Here is a tiny trained network, its code and every weight. The questions are about switching its units off for an input and a class, where a switched-off unit gives its printed mean instead of its output.

import numpy as np


def w(rows, s, z=0):
    codes = np.array(rows[::2]) - 128.0
    scale = np.full(codes.shape[1], s)
    scale[-1] = z or s
    return codes * scale


def f(y):
    return np.maximum(y, 0)


def log_softmax(a):
    a = a - a.max(-1, keepdims=True)
    return a - np.log(np.exp(a).sum(-1, keepdims=True))


def net(x, mask):
    res = np.array(x, float).reshape(1, 7) / 4 @ E
    y = f(res @ A[0][:, :-1].T + A[0][:, -1])
    res = res + np.where(mask, y, B[0][:, -1]) @ B[0][:, :-1]
    return log_softmax(res[-1] @ U[:, :-1].T + U[:, -1])


A, B = {}, {}
E = w([
[84,141,109,57,66,142,115,45,172,79,111],'x0',
[139,127,158,119,110,125,128,174,130,120,120],'x1',
[99,31,149,133,64,107,179,153,188,254,94],'x2',
[108,165,107,104,117,211,56,172,93,214,83],'x3',
[133,148,159,127,120,126,114,176,161,124,116],'x4',
[166,151,225,2,204,89,154,35,99,174,107],'x5',
[150,96,130,137,120,137,140,118,115,105,105],'x6',
],0.0072)
A[0] = w([
[47,168,129,71,4,181,120,69,152,67,64,166],'N1',
[74,149,87,200,22,190,82,159,141,80,95,11],'N2',
[79,47,62,122,133,107,173,130,105,209,120,93],'N3',
[74,73,158,143,108,166,187,132,203,198,97,36],'N4',
[116,191,104,115,92,254,31,139,71,206,65,135],'N5',
[53,85,38,246,75,202,109,199,157,65,226,71],'N6',
[96,76,118,108,120,96,113,55,231,39,141,171],'N7',
[138,173,150,125,133,222,79,112,63,26,156,3],'N8',
[131,196,86,92,143,147,51,182,32,5,188,54],'N9',
[191,102,132,118,114,153,182,117,91,15,144,116],'N10',
[64,73,147,80,22,65,130,155,153,169,55,92],'N11',
[172,194,153,83,173,186,84,92,105,86,171,74],'N12',
],0.0053,0.0023)
B[0] = w([
[65,233,147,154,213,56,100,211,119,50,150,210],'N1',
[112,119,177,67,107,165,93,80,98,143,88,204],'N2',
[154,149,99,118,102,108,113,194,179,130,135,179],'N3',
[204,115,130,164,79,143,120,142,161,155,205,181],'N4',
[68,206,168,213,62,90,201,141,21,115,196,222],'N5',
[122,43,199,24,220,172,192,82,104,174,81,254],'N6',
[150,193,156,139,178,109,181,151,87,80,138,199],'N7',
[167,109,87,103,139,135,106,114,255,139,189,184],'N8',
[113,76,89,130,66,120,152,126,229,205,171,214],'N9',
[65,126,102,130,49,74,123,98,129,139,136,178],'N10',
[173,128,94,160,151,141,45,152,181,162,158,189],'N11',
[113,72,121,124,80,153,61,111,145,177,115,189],'N12',
],0.0068,0.0075)
U = w([
[153,99,73,119,46,130,52,94,224,188,191,5],'0',
[95,97,245,1,189,171,121,66,91,188,43,35],'1',
[88,167,179,200,69,92,183,130,44,109,169,137],'2',
[61,131,144,168,139,92,108,107,118,150,86,230],'3',
[88,160,152,175,209,103,105,184,92,109,129,140],'4',
[118,135,103,106,130,130,101,129,107,148,74,198],'5',
[132,149,106,131,125,143,118,132,102,128,101,158],'6',
],0.007,0.0031)

Each question gives the input, the list of numbers given to net, and the class t.
The units are the neurons (one row each of A and B). Each row of codes is followed by its name. A weight is (code - 128) times the scale printed after its matrix; where a second scale follows, it is the last column's (A, B and U).
mask holds one flag per neuron, in row order. A switched-off neuron (its flag False) gives its mean, the last column of its row in B, instead of its output. The means were averaged over made-up inputs and are rounded, as every weight is.
A unit's drop is (log p(t) with every unit on - log p(t) with that unit switched off) / (log p(t) with every unit on - log p(t) with every unit switched off).
The circuit of an input: a set's keep is (log p(t) with only the set's units on - log p(t) with every unit switched off) / (log p(t) with every unit on - log p(t) with every unit switched off). Starting from all 12 units, units are removed one at a time, each time the one whose removal leaves the highest keep (on an exact tie, the one counted first), for as long as the keep stays at least 0.8.
units of the circuit, in order: the units of the circuit, biggest drop first
most important unit: the unit with the biggest drop
top k neurons: the k neurons with the biggest drops, biggest first
drop when u is switched off: that unit's drop, to one decimal
input [-6,5,-4,-5,-8,-6,-1], class 5: units of the circuit, in order => [N6, N5]
input [0,4,-1,6,-2,5,-7], class 3: most important unit => N6
input [3,4,8,5,2,1,6], class 0: top 2 neurons => [N11, N4]
input [7,-1,6,-3,1,5,4], class 4: units of the circuit, in order => [N1, N7, N6, N11]
input [0,0,2,8,0,2,8], class 2: top 2 neurons => [N5, N6]
input [6,1,0,6,0,4,-4], class 2: units of the circuit, in order => [N5, N6]
input [-5,-3,-8,8,-4,5,-6], class 0: units of the circuit, in order => [N9, N8]
input [5,5,1,8,4,-7,1], class 2: top 2 neurons => [N5, N1]
input [8,-6,1,-5,-2,3,-6], class 4: top 2 neurons => [N1, N7]
input [8,2,-8,-6,7,-5,-4], class 0: top 3 neurons => [N9, N8, N5]
input [2,-5,2,8,0,6,-2], class 2: top 2 neurons => [N5, N6]
input [7,1,-8,0,2,-3,-2], class 0: top 3 neurons => [N9, N8, N12]
input [-7,1,3,7,-4,-1,0], class 2: drop when N5 is switched off => 0.7
input [0,1,-6,-6,-8,-8,2], class 1: drop when N6 is switched off => 0.9
input [8,-1,2,2,8,-6,5], class 4: units of the circuit, in order => [N1]
input [-3,-7,4,7,2,-4,-4], class 2: drop when N5 is switched off => 1.4
input [-1,6,2,6,-6,-7,3], class 1: drop when N6 is switched off => 0.9
